array([[-52,  -8,  59, -47,   3,  20, -60,   6, -40, -54, -24,  -3],
       [ 53, -36, -53,  72, -48,  23,  79,   2,   6,  34, -18,  -7],
       [-19,  62,  -4, -25,  54, -58, -27,  18,  14,  19,  37, -15],
       [ 17, -45,  22, -16, -24,  42,  -3, -54,  21, -22,  -6,  53],
       [ 36, -37, -49,  80, -56,  27,  77,  32, -24,  24, -37, -36],
       [-29,  22, -12,  26,   0, -17,   5,  70, -53,   2, -23, -69],
       [ 39,  37, -20, -27,  48, -44,   0, -59,  87,  41,  68,  59],
       [ 48,   9, -62,  56,  -7, -20,  64,   8,  28,  55,  16, -11],
       [ 27,  41, -12, -33,  51, -45, -11, -52,  78,  34,  65,  53],
       [ 28,  -7,  11, -37,  17,   2, -14, -76,  66,   3,  38,  76]])
Rows and columns are numbered from 1.
Report the minimum.
-76
The bottom-left entry -> 28
The top-left entry -> -52
The entry at row 2, column 1 is 53
The entry just right of 5 is 70
The entry directly above -18 is -24
Report the entry in row 1 and column 2.
-8
The entry at row 3, column 1 is -19
The entry just left of 38 -> 3
Report the entry directly above the smallest entry.
-52
Report the entry just right of the largest entry.
41
Report the entry in row 1 and column 3.
59
The entry in the top-right corner -> -3
Report the entry directly below 87.
28
Report the entry just right of 65.
53
Report the entry at row 2, column 2.
-36
The entry directly below 77: 5
Report the entry just left of the smallest entry.
-14
Report the entry in row 3 and column 2.
62
Report the bottom-right entry.
76
The entry just right of -76: 66
The entry directly above 26: 80
Report the entry just left of 26.
-12
The largest entry: 87
The entry in row 3 and column 3: -4

-4  -7  5  -14  41
-55  28  -8  -65  -17
-11  15  -12  6  -28
46  -20  11  43  23
-17  -24  44  -1  -41
41  -28  14  37  8
-21  13  -9  -26  34
-11  23  -26  3  -18
-6  28  -28  -6  -2
-1  21  -21  10  -21
16  -9  -6  25  -26
11  -29  22  12  -23
-39  26  -9  -43  -3
12  28  -55  5  50
Indices start at 1.
The entry at row 3, column 2 is 15
The bottom-left entry?
Answer: 12
The entry just right of the smallest entry is -17
The entry at row 3, column 1?
Answer: -11
The bottom-right entry -> 50
The smallest entry?
Answer: -65
The entry just left of the largest entry: 5
The entry in row 3 and column 3?
Answer: -12
The entry directly above 16?
Answer: -1
The entry just left of -41: -1
The entry at row 1, column 3?
Answer: 5
The entry in the top-right corner?
Answer: 41
The entry directly above the smallest entry?
Answer: -14
The top-left entry?
Answer: -4
The entry in row 1 and column 2 -> -7
The entry at row 2, column 1?
Answer: -55
The entry just left of 3?
Answer: -26
The entry just left of the smallest entry?
Answer: -8
The entry in row 2 and column 2?
Answer: 28

arr = -61  13  64  -82  14  -13  44  -7  -61  -53  55  16  -37
The entry just right of -53 -> 55
The centre entry is 44
The entry just left of -82 -> 64
Read off the entry just left of -53.
A: -61

Questions about the matrix below.
1) Which number is the 3rd entry from the end, reading row by row?
2) Which number is the entry just right of 30?
3) Which number is the entry in the top-left corner?
4) Which number is the entry directly above the centre entry?
5) Which number is the entry directly below the smallest entry?
6) Which number is the smallest entry in the last row?
7) Which number is the entry directly above the largest entry?
8) Which number is the 2nd largest entry?
-27  13  -26  23  -20  -20  -25
31  13  35  -26  -3  -10  2
-7  -42  -18  11  20  25  18
-15  73  3  -16  -7  -17  -2
35  -4  36  -15  -13  -15  -10
19  -48  2  25  -5  4  -9
-9  15  -10  -22  35  25  39
30  -24  29  -23  20  22  22
-13  6  -13  -19  31  29  34
1) 31
2) -24
3) -27
4) -16
5) 15
6) -19
7) -42
8) 39

Questions about the row below.
1) The entry just left of 2218?
2) The smallest entry?
3) The 2nd entry from the left?
4) The first entry from the right?
array([3346, 7880, 9251, 2333, 9129, 5421, 2218, 5378])
1) 5421
2) 2218
3) 7880
4) 5378

B =
-6.3,-7.7,13.5,14.4,14.9,-22.3,24.2,-3.6,3.7,8.4,2.8,-14.6,-3.3,18.9
0.5,2.4,-7.2,2.2,5.3,2.9,-14.9,2.1,-17.9,-1.5,18.8,3.5,-9.2,9.9
5.4,-13.2,-19.8,-16.0,-13.6,18.1,10.8,-2.1,-12.9,-21.4,-2.6,12.4,16.4,12.5
-9.5,4.7,23.2,14.7,18.3,14.2,0.7,-22.1,14.5,-13.4,-16.2,9.0,23.0,-15.1
Indices start at 1.
Which number is the entry at row 1, column 2? -7.7
Which number is the top-right entry? 18.9
Which number is the entry at row 2, column 3? -7.2
The entry just right of the smallest entry is 24.2
The entry directly above 12.5 is 9.9
Which number is the bottom entry of the column that holds the smallest entry? 14.2
Which number is the entry just left of -14.9? 2.9
Which number is the entry just right of 23.0? -15.1
The entry in row 3 and column 1: 5.4
The entry just left of the smallest entry -> 14.9
The entry in row 3 and column 3 is -19.8
Which number is the smallest entry? -22.3
The entry in row 2 and column 1: 0.5
The entry just left of 18.3 is 14.7
The entry just right of 18.8: 3.5
The entry at row 1, column 1 -> -6.3
Which number is the entry at row 3, column 2? -13.2
The bottom-left entry is -9.5
Which number is the entry just left of 14.9? 14.4
The entry just left of 9.9 is -9.2
The entry in row 2 and column 2: 2.4
The entry directly below the largest entry: -14.9
Which number is the entry directly below -14.9? 10.8
The entry at row 1, column 3 is 13.5
The entry just right of the largest entry: -3.6

Questions about the table below. Rows and columns are numbered from 1.
1) Give the entry directly below -31.
2) Give the entry at row 1, column 1.
3) Give the entry in the bottom-left corner.
4) Give the entry just right of 34.
5) Give the maximum.
6) Give the entry in the bottom-right corner.
7) Give the entry directly below 24.
8) Give the entry in the top-right corner.
array([[ 15,  24,  28,  37,  69, -31, -84,  -6],
       [ 23,  18,  33,  34,  68, -32, -84,  -9]])
1) -32
2) 15
3) 23
4) 68
5) 69
6) -9
7) 18
8) -6

Read these off the grid that follows. Indices start at 1.
1) Give the entry just right of the smallest entry.
2) Give the entry in the bottom-right corner.
3) Give the entry directly below 51.
4) Give the entry just right of -8.
5) Give the smallest entry.
6) Give the entry in row 3 and column 1.
7) Give the entry at row 3, column 3.
8) Give the entry at row 1, column 1.
-43  -27  15  -47  -14  20  -24  63  -20  6
-22  80  6  51  21  -22  -42  41  72  46
56  39  -12  61  18  -14  22  -38  33  6
23  -53  11  -35  -5  34  42  -8  -46  -21
-22  82  68  36  70  29  49  -16  66  57
17  -35  24  -25  9  36  50  -16  -30  -11
-30  -12  -3  -23  -18  1  -39  57  -6  5
58  20  -29  52  0  -22  4  -26  18  -6
1) 11
2) -6
3) 61
4) -46
5) -53
6) 56
7) -12
8) -43

data =
65  -16  41  -15  19  -23  21  29  65  9  21  28  -45  -15
-14  28  -20  0  -1  2  -18  -4  -5  19  11  17  41  -8
-4  -8  24  20  15  25  21  5  -15  -20  -8  -24  -16  30
-44  40  -16  22  11  33  -14  -9  -40  7  3  -8  57  18
-2  -19  9  28  -8  26  32  1  -19  -10  -15  -19  -9  40
7  6  -24  -5  -19  -12  -5  -3  11  25  7  26  24  -10
59  -17  28  -16  7  -26  18  23  59  13  17  30  -37  -17
-1  -20  10  28  -7  26  33  1  -18  -11  -15  -20  -11  41
6  -23  14  23  -5  21  32  3  -11  -12  -13  -17  -20  35
-34  31  19  22  36  38  -5  3  -32  -15  3  -26  22  23
31  3  -9  -20  -10  -29  -6  8  40  27  16  38  4  -28
-27  29  29  19  44  36  -3  7  -24  -19  6  -26  12  21
-5  -11  -3  22  -13  20  22  -2  -17  -1  -11  -10  4  30
9  44  -7  -23  20  -21  -35  9  33  32  34  42  38  -42
Indices start at 1.
Report the entry in row 1 and column 1.
A: 65
Report the entry at row 1, column 3.
A: 41
The entry in row 2 and column 3: -20
Report the entry in row 3 and column 1.
A: -4
The bottom-right entry is -42
Report the entry in row 1 and column 2.
A: -16
Report the smallest entry.
A: -45
Report the entry directly below the smallest entry.
A: 41
Report the entry in row 2 and column 1.
A: -14
The entry in row 2 and column 2 -> 28
The entry at row 3, column 3 -> 24
The entry directly above -29 is 38
Report the top-right entry.
A: -15
The bottom-left entry -> 9
The entry at row 3, column 2 is -8
Report the entry just left of -32.
A: 3
